Here is a tiny trained network, its code and every weight. The questions are about switching its units off for an input and a class, where a switched-off unit gives its printed mean instead of its output.

import numpy as np


def w(rows, s, z=0):
    codes = np.array(rows[::2]) - 128.0
    scale = np.full(codes.shape[1], s)
    scale[-1] = z or s
    return codes * scale


def f(y):
    return np.maximum(y, 0)


def log_softmax(a):
    a = a - a.max(-1, keepdims=True)
    return a - np.log(np.exp(a).sum(-1, keepdims=True))


def net(x, mask):
    res = np.array(x, float).reshape(1, 7) / 4 @ E
    y = f(res @ A[0][:, :-1].T + A[0][:, -1])
    res = res + np.where(mask, y, B[0][:, -1]) @ B[0][:, :-1]
    return log_softmax(res[-1] @ U[:, :-1].T + U[:, -1])


A, B = {}, {}
E = w([
[136,107,179,166,105,19,123,162,54,80,156,66],'x0',
[132,119,115,131,125,135,137,135,129,129,127,119],'x1',
[132,112,114,152,129,132,152,119,138,127,120,122],'x2',
[152,114,113,136,127,127,141,121,138,133,122,106],'x3',
[85,135,150,89,119,135,101,188,114,116,153,181],'x4',
[229,203,106,112,177,87,253,129,138,172,246,164],'x5',
[189,126,197,108,186,228,177,132,79,62,107,96],'x6',
],0.0076)
A[0] = w([
[63,166,132,35,129,107,69,255,110,78,198,231,191],'N1',
[116,131,45,140,83,44,115,168,186,153,113,140,16],'N2',
[93,126,174,160,88,18,129,203,52,109,154,92,58],'N3',
[155,147,204,159,214,206,173,132,104,66,109,98,4],'N4',
[207,197,81,130,157,90,194,77,136,118,250,163,28],'N5',
[89,154,84,163,97,81,87,88,146,192,185,134,3],'N6',
[199,175,142,71,130,89,202,151,111,153,217,169,15],'N7',
[124,135,77,14,175,166,131,89,199,138,86,236,26],'N8',
[104,128,97,125,126,68,69,126,128,218,82,170,44],'N9',
[192,141,132,77,136,157,124,70,142,105,125,176,239],'N10',
[209,119,196,168,132,30,138,146,51,56,160,81,131],'N11',
[127,140,63,152,100,65,135,98,163,187,126,77,204],'N12',
],0.0061,0.0059)
B[0] = w([
[119,169,84,161,190,71,126,145,151,91,127,71,254],'N1',
[99,151,208,2,109,167,163,184,77,129,158,128,170],'N2',
[177,133,158,161,100,205,152,74,170,224,106,207,201],'N3',
[73,143,215,31,115,128,181,181,60,120,219,117,173],'N4',
[92,79,142,137,90,162,55,118,118,44,49,140,229],'N5',
[62,180,205,42,90,171,179,200,57,170,162,86,162],'N6',
[111,84,166,154,47,140,50,81,99,34,59,106,206],'N7',
[181,169,157,147,75,166,120,130,161,197,84,181,185],'N8',
[66,129,171,96,148,160,144,133,87,125,137,95,170],'N9',
[98,110,94,149,196,69,164,143,155,178,159,97,225],'N10',
[106,141,89,179,134,170,146,154,192,193,150,191,232],'N11',
[117,107,133,110,219,133,158,130,116,102,154,85,233],'N12',
],0.0085,0.0075)
U = w([
[92,54,198,128,12,175,6,97,89,23,10,126,14],'0',
[112,172,240,8,112,155,200,178,28,146,220,126,1],'1',
[171,183,137,164,80,209,158,100,214,255,126,237,41],'2',
[127,132,95,144,181,99,145,131,147,117,152,104,247],'3',
[140,150,90,166,188,85,156,131,156,102,137,67,230],'4',
[139,138,112,161,176,89,139,119,142,111,149,83,223],'5',
[150,120,106,137,158,109,129,133,130,129,156,126,229],'6',
],0.0077,0.0072)

Each question gives the input, the list of numbers given to net, and the class t.
The units are the neurons (one row each of A and B). Each row of codes is followed by its name. A weight is (code - 128) times the scale printed after its matrix; where a second scale follows, it is the last column's (A, B and U).
mask holds one flag per neuron, in row order. A switched-off neuron (its flag False) gives its mean, the last column of its row in B, instead of its output. The means were averaged over made-up inputs and are rounded, as every weight is.
A unit's drop is (log p(t) with every unit on - log p(t) with that unit switched off) / (log p(t) with every unit on - log p(t) with every unit switched off).
The circuit of an input: a set's keep is (log p(t) with only the set's units on - log p(t) with every unit switched off) / (log p(t) with every unit on - log p(t) with every unit switched off). Starting from all 12 units, units are removed one at a time, each time the one whose removal leaves the highest keep (on an exact tie, the one counted first), for as long as the keep stays at least 0.8.
circuit, biggest first: the units of the circuit, biggest drop first
most important unit: the unit with the biggest drop
top k neurons: the k neurons with the biggest drops, biggest first
input [8,-1,-7,-3,1,1,2], class 2: circuit, biggest first	N3, N11
input [-5,-6,3,6,6,-3,-6], class 1: most important unit	N2
input [-4,-6,-5,1,8,-7,6], class 4: circuit, biggest first	N1, N5
input [2,2,-8,-3,6,3,7], class 3: top 3 neurons	N1, N2, N6
input [2,5,2,-3,7,3,3], class 4: circuit, biggest first	N1, N2
input [0,2,5,7,2,0,-7], class 1: circuit, biggest first	N2, N6
input [-8,0,1,1,5,0,-8], class 1: circuit, biggest first	N2, N6
input [-6,0,-7,-2,-1,-6,-3], class 3: top 4 neurons	N5, N7, N3, N11
input [-1,0,5,-6,2,6,-2], class 0: circuit, biggest first	N5, N7
input [1,-3,7,-1,-5,5,-7], class 1: circuit, biggest first	N6, N2
input [8,-4,-7,0,7,5,3], class 2: top 2 neurons	N3, N11
input [1,-6,3,-3,3,6,5], class 0: top 3 neurons	N7, N5, N12
input [-8,1,-8,-7,6,8,-5], class 0: top 2 neurons	N7, N5
input [-8,2,-3,-3,-7,-6,5], class 2: circuit, biggest first	N8, N5
input [8,1,0,-2,-5,6,0], class 2: top 3 neurons	N11, N3, N1
input [-6,1,-5,7,-7,-6,4], class 4: circuit, biggest first	N5
input [8,-2,8,-2,3,0,-2], class 2: top 2 neurons	N3, N11
input [3,2,6,3,8,-6,-1], class 4: top 3 neurons	N5, N7, N1
input [-5,8,-5,2,6,-6,5], class 6: circuit, biggest first	N5, N7
input [8,6,-8,-3,1,-6,-4], class 2: most important unit	N3
